Below are the code and all the weights of a small trained network. Each question names an input and a target symbol and asks about switching units off, where a switched-off unit gives its printed mean instead of its output.

import numpy as np


def w(rows, s, z=0):
    codes = np.array(rows[::2]) - 128.0
    scale = np.full(codes.shape[1], s)
    scale[-1] = z or s
    return codes * scale


def f(y):
    return y / 2 * (1 + np.tanh(0.7978845608 * (y + 0.044715 * y**3)))


def softmax(a):
    e = np.exp(a - a.max(-1, keepdims=True))
    return e / e.sum(-1, keepdims=True)


def log_softmax(a):
    a = a - a.max(-1, keepdims=True)
    return a - np.log(np.exp(a).sum(-1, keepdims=True))


def net(x, mask):
    ids = ['αβγδεηθλμξπστφψω'.index(c) for c in x.split()]
    T = len(ids)
    res = E[ids] + P[:T]
    q, k, v = (res @ M[0].T for M in (Q, K, V))
    z = softmax(np.where(np.tri(T) > 0, q @ k.T / 2**0.5, -1e9)) @ v
    res = res + np.where(mask[0], z, O[0][:, -1]) @ O[0][:, :-1]
    y = f(res @ A[0][:, :-1].T + A[0][:, -1])
    res = res + np.where(mask[1:9], y, B[0][:, -1]) @ B[0][:, :-1]
    return log_softmax(res[-1] @ U[:, :-1].T + U[:, -1])


Q, K, V, O, A, B = {}, {}, {}, {}, {}, {}
E = w([
[156,132,125,113,152,132],'α',
[114,144,154,106,116,112],'β',
[72,158,188,78,74,119],'γ',
[155,166,167,102,121,122],'δ',
[120,134,147,126,118,101],'ε',
[101,146,108,78,131,160],'η',
[133,148,184,126,101,93],'θ',
[148,180,117,69,126,192],'λ',
[139,122,75,77,136,170],'μ',
[93,113,92,97,137,87],'ξ',
[135,226,157,129,187,125],'π',
[164,121,78,139,88,117],'σ',
[68,154,161,158,203,139],'τ',
[213,205,111,156,175,156],'φ',
[113,168,119,187,103,100],'ψ',
[82,140,103,145,252,172],'ω',
],0.018)
P = w([
[132,25,187,30,120,226],'0',
[135,113,169,2,141,143],'1',
[151,108,116,15,163,138],'2',
[138,164,136,25,168,100],'3',
[147,153,68,40,194,125],'4',
[135,180,136,88,174,34],'5',
[120,188,84,85,185,49],'6',
[103,207,65,97,163,54],'7',
[92,221,32,104,166,76],'8',
[84,215,15,140,147,56],'9',
[80,233,12,145,148,76],'10',
[50,233,33,140,133,56],'11',
],0.007)
Q[0] = w([
[146,147,89,76,155,56],'H0',
[106,229,73,7,149,82],'H0',
],0.011)
K[0] = w([
[113,217,119,254,139,126],'H0',
[78,175,22,241,116,91],'H0',
],0.0085)
V[0] = w([
[205,101,77,83,45,90],'H0',
[2,65,92,112,147,69],'H0',
],0.0096)
O[0] = w([
[123,159,61,89,68,7,198],'H0',
[237,88,188,107,160,86,254],'H0',
],0.014,0.0036)
A[0] = w([
[184,216,184,47,108,185,255],'N0',
[255,157,176,89,160,133,189],'N1',
[90,175,192,161,80,94,247],'N2',
[53,116,76,177,192,118,232],'N3',
[119,59,225,120,123,179,142],'N4',
[104,107,167,150,165,171,143],'N5',
[178,56,48,70,46,67,136],'N6',
[130,91,157,144,95,94,99],'N7',
],0.0074,0.002)
B[0] = w([
[10,61,110,81,127,61,180],'N0',
[137,54,20,120,173,85,216],'N1',
[138,20,23,150,200,121,134],'N2',
[198,119,133,199,246,147,145],'N3',
[232,187,161,253,120,180,142],'N4',
[4,163,206,105,34,146,136],'N5',
[165,230,190,168,144,64,246],'N6',
[169,154,84,69,177,140,131],'N7',
],0.0053,0.012)
U = w([
[138,160,170,82,133,154,193],'α',
[153,149,192,94,123,128,53],'β',
[174,160,205,88,102,143,84],'γ',
[133,117,149,97,65,127,39],'δ',
[147,123,185,126,105,113,87],'ε',
[162,154,183,85,115,137,5],'η',
[141,108,164,138,94,115,74],'θ',
[72,127,101,26,97,138,154],'λ',
[141,160,118,52,106,130,102],'μ',
[154,42,96,88,201,40,183],'ξ',
[83,172,188,82,196,144,77],'π',
[108,255,175,124,87,41,154],'σ',
[150,66,210,132,189,143,236],'τ',
[60,196,65,186,149,132,83],'φ',
[128,134,142,157,122,105,67],'ψ',
[182,76,160,115,219,184,49],'ω',
],0.0071,0.0028)

Each question gives the input, a string of symbols that net reads in full, and the target symbol t.
The units are the heads (2 rows each of Q, K, V and O) and the neurons (one row each of A and B). Each row of codes is followed by its name. A weight is (code - 128) times the scale printed after its matrix; where a second scale follows, it is the last column's (O, A, B and U).
mask holds one flag per unit, heads first, then neurons. A switched-off unit (its flag False) gives its mean, the last column of its rows in O or B, instead of its output. The means were averaged over made-up inputs and are rounded, as every weight is.
A unit's drop is (log p(t) with every unit on - log p(t) with that unit switched off) / (log p(t) with every unit on - log p(t) with every unit switched off).
The circuit of an input: a set's keep is (log p(t) with only the set's units on - log p(t) with every unit switched off) / (log p(t) with every unit on - log p(t) with every unit switched off). Starting from all 9 units, units are removed one at a time, each time the one whose removal leaves the highest keep (on an exact tie, the one counted first), for as long as the keep stays at least 0.8.
circuit, biggest first: the units of the circuit, biggest drop first
most important unit: the unit with the biggest drop
k most important neurons: the k neurons with the biggest drops, biggest first
drop when u is switched off: that unit's drop, to one decimal
input ξ μ ξ ε, target ξ: circuit, biggest first => (H0, N1, N5)
input η η ξ η δ, target ξ: most important unit => N1
input λ λ ξ η γ, target ξ: 3 most important neurons => (N1, N0, N2)
input ξ σ δ, target σ: 2 most important neurons => (N6, N1)
input μ α ξ β σ η, target σ: circuit, biggest first => (H0, N6)
input ξ ξ σ ξ λ ω λ η σ η, target σ: circuit, biggest first => (H0, N1)
input ξ σ λ σ λ, target σ: circuit, biggest first => (H0, N6)
input ξ τ ξ α λ λ σ α, target σ: circuit, biggest first => (H0, N1)
input ξ ξ ξ δ, target ξ: circuit, biggest first => (N1, H0)
input ξ μ σ α σ μ, target σ: 2 most important neurons => (N6, N1)
input ξ τ ξ ω ξ μ γ λ μ α π, target π: 2 most important neurons => (N5, N1)
input μ σ θ, target σ: 2 most important neurons => (N1, N6)
input ξ ξ δ τ δ, target ω: 2 most important neurons => (N1, N4)
input α λ ξ ε λ, target ξ: most important neuron => (N1)
input α λ φ γ λ, target φ: drop when N3 is switched off => 0.1
input ξ τ ξ, target τ: drop when N5 is switched off => 0.1
input λ η ε ξ λ τ ξ λ φ, target φ: drop when H0 is switched off => 1.1
